Below is a small trained network, with its code and all its weights. Each question gives an input and a class and asks what happens when units are switched off, that is, made to give their printed mean instead of their output.

import numpy as np


def w(rows, s, z=0):
    codes = np.array(rows[::2]) - 128.0
    scale = np.full(codes.shape[1], s)
    scale[-1] = z or s
    return codes * scale


def f(y):
    return y / 2 * (1 + np.tanh(0.7978845608 * (y + 0.044715 * y**3)))


def log_softmax(a):
    a = a - a.max(-1, keepdims=True)
    return a - np.log(np.exp(a).sum(-1, keepdims=True))


def net(x, mask):
    res = np.array(x, float).reshape(1, 8) / 4 @ E
    y = f(res @ A[0][:, :-1].T + A[0][:, -1])
    res = res + np.where(mask, y, B[0][:, -1]) @ B[0][:, :-1]
    return log_softmax(res[-1] @ U[:, :-1].T + U[:, -1])


A, B = {}, {}
E = w([
[100,161,212,254,118,123,127,92,177,184],'x0',
[56,88,121,134,194,215,120,208,165,158],'x1',
[128,131,133,123,129,133,131,127,129,128],'x2',
[126,133,125,127,143,121,134,125,131,130],'x3',
[34,240,101,82,82,112,90,141,68,154],'x4',
[133,130,126,134,122,140,130,130,119,127],'x5',
[124,129,130,123,138,120,125,125,136,126],'x6',
[125,122,136,124,127,130,120,125,127,125],'x7',
],0.018)
A[0] = w([
[103,120,141,149,132,149,133,113,133,134,48],'N0',
[197,45,116,90,126,158,146,127,162,89,167],'N1',
[170,86,128,156,152,115,128,147,124,124,191],'N2',
[34,232,211,203,77,112,112,109,132,194,15],'N3',
[91,159,57,37,131,123,101,162,56,136,127],'N4',
[221,42,168,91,164,120,158,148,137,86,203],'N5',
[50,110,119,150,199,215,111,254,168,127,140],'N6',
[134,69,167,241,142,136,164,61,180,169,111],'N7',
[195,71,78,66,145,132,163,144,117,91,254],'N8',
[193,130,180,196,125,138,134,108,202,154,195],'N9',
[44,82,90,143,191,226,92,234,175,177,137],'N10',
],0.012,0.0092)
B[0] = w([
[120,84,138,143,147,165,154,141,120,114,137],'N0',
[93,123,91,151,158,120,87,182,148,162,205],'N1',
[124,154,154,223,150,82,147,149,124,136,172],'N2',
[94,132,14,173,217,150,71,168,142,196,214],'N3',
[137,159,188,46,72,108,156,136,114,115,239],'N4',
[113,121,83,183,177,157,97,102,131,172,222],'N5',
[124,92,138,97,128,152,210,202,134,116,242],'N6',
[191,117,206,119,118,96,191,122,113,60,222],'N7',
[79,150,7,141,139,175,79,127,131,162,232],'N8',
[153,137,169,186,76,129,112,72,131,104,211],'N9',
[109,64,158,99,156,163,239,198,142,140,251],'N10',
],0.013,0.031)
U = w([
[119,189,31,185,135,109,26,68,120,154,254],'0',
[93,85,67,157,203,157,142,171,149,161,105],'1',
[188,155,181,203,113,85,87,38,140,98,122],'2',
[161,80,210,182,154,138,176,131,151,102,3],'3',
[111,200,91,23,42,60,64,69,14,94,219],'4',
[86,138,142,5,67,145,159,149,102,120,34],'5',
],0.011,0.0062)

Each question gives the input, the list of numbers given to net, and the class t.
The units are the neurons (one row each of A and B). Each row of codes is followed by its name. A weight is (code - 128) times the scale printed after its matrix; where a second scale follows, it is the last column's (A, B and U).
mask holds one flag per neuron, in row order. A switched-off neuron (its flag False) gives its mean, the last column of its row in B, instead of its output. The means were averaged over made-up inputs and are rounded, as every weight is.
A unit's drop is (log p(t) with every unit on - log p(t) with that unit switched off) / (log p(t) with every unit on - log p(t) with every unit switched off).
The circuit of an input: a set's keep is (log p(t) with only the set's units on - log p(t) with every unit switched off) / (log p(t) with every unit on - log p(t) with every unit switched off). Starting from all 11 units, units are removed one at a time, each time the one whose removal leaves the highest keep (on an exact tie, the one counted first), for as long as the keep stays at least 0.8.
circuit, biggest first: the units of the circuit, biggest drop first
k most important neurons: the k neurons with the biggest drops, biggest first
drop when u is switched off: that unit's drop, to one decimal
input [-1,7,7,1,7,-3,7,4], class 5: circuit, biggest first -> [N4]
input [6,0,5,-5,-5,6,6,7], class 2: circuit, biggest first -> [N10 N9]
input [-8,0,4,-5,0,2,-4,5], class 0: 2 most important neurons -> [N10 N8]
input [-7,-6,3,-7,1,5,-4,-7], class 4: 2 most important neurons -> [N4 N3]
input [1,4,8,2,-8,-2,7,3], class 3: 2 most important neurons -> [N7 N3]
input [-2,0,-3,-3,5,1,-3,-1], class 4: 2 most important neurons -> [N10 N6]
input [-4,-1,-2,6,3,5,-4,2], class 4: 2 most important neurons -> [N10 N6]
input [-5,6,2,-4,1,-8,6,2], class 5: 2 most important neurons -> [N4 N3]
input [-8,-1,-7,0,2,8,-7,8], class 4: 2 most important neurons -> [N4 N10]
input [-2,-2,0,-7,-1,7,1,-2], class 0: 2 most important neurons -> [N10 N6]
input [8,6,-3,5,-4,6,-7,8], class 3: drop when N10 is switched off -> 0.0
input [-4,-1,5,0,6,6,-1,2], class 4: drop when N10 is switched off -> 0.4
input [-1,-4,6,-6,-4,-5,6,4], class 0: drop when N10 is switched off -> 0.2
input [-1,-4,3,2,-3,-8,-7,7], class 0: circuit, biggest first -> [N10]
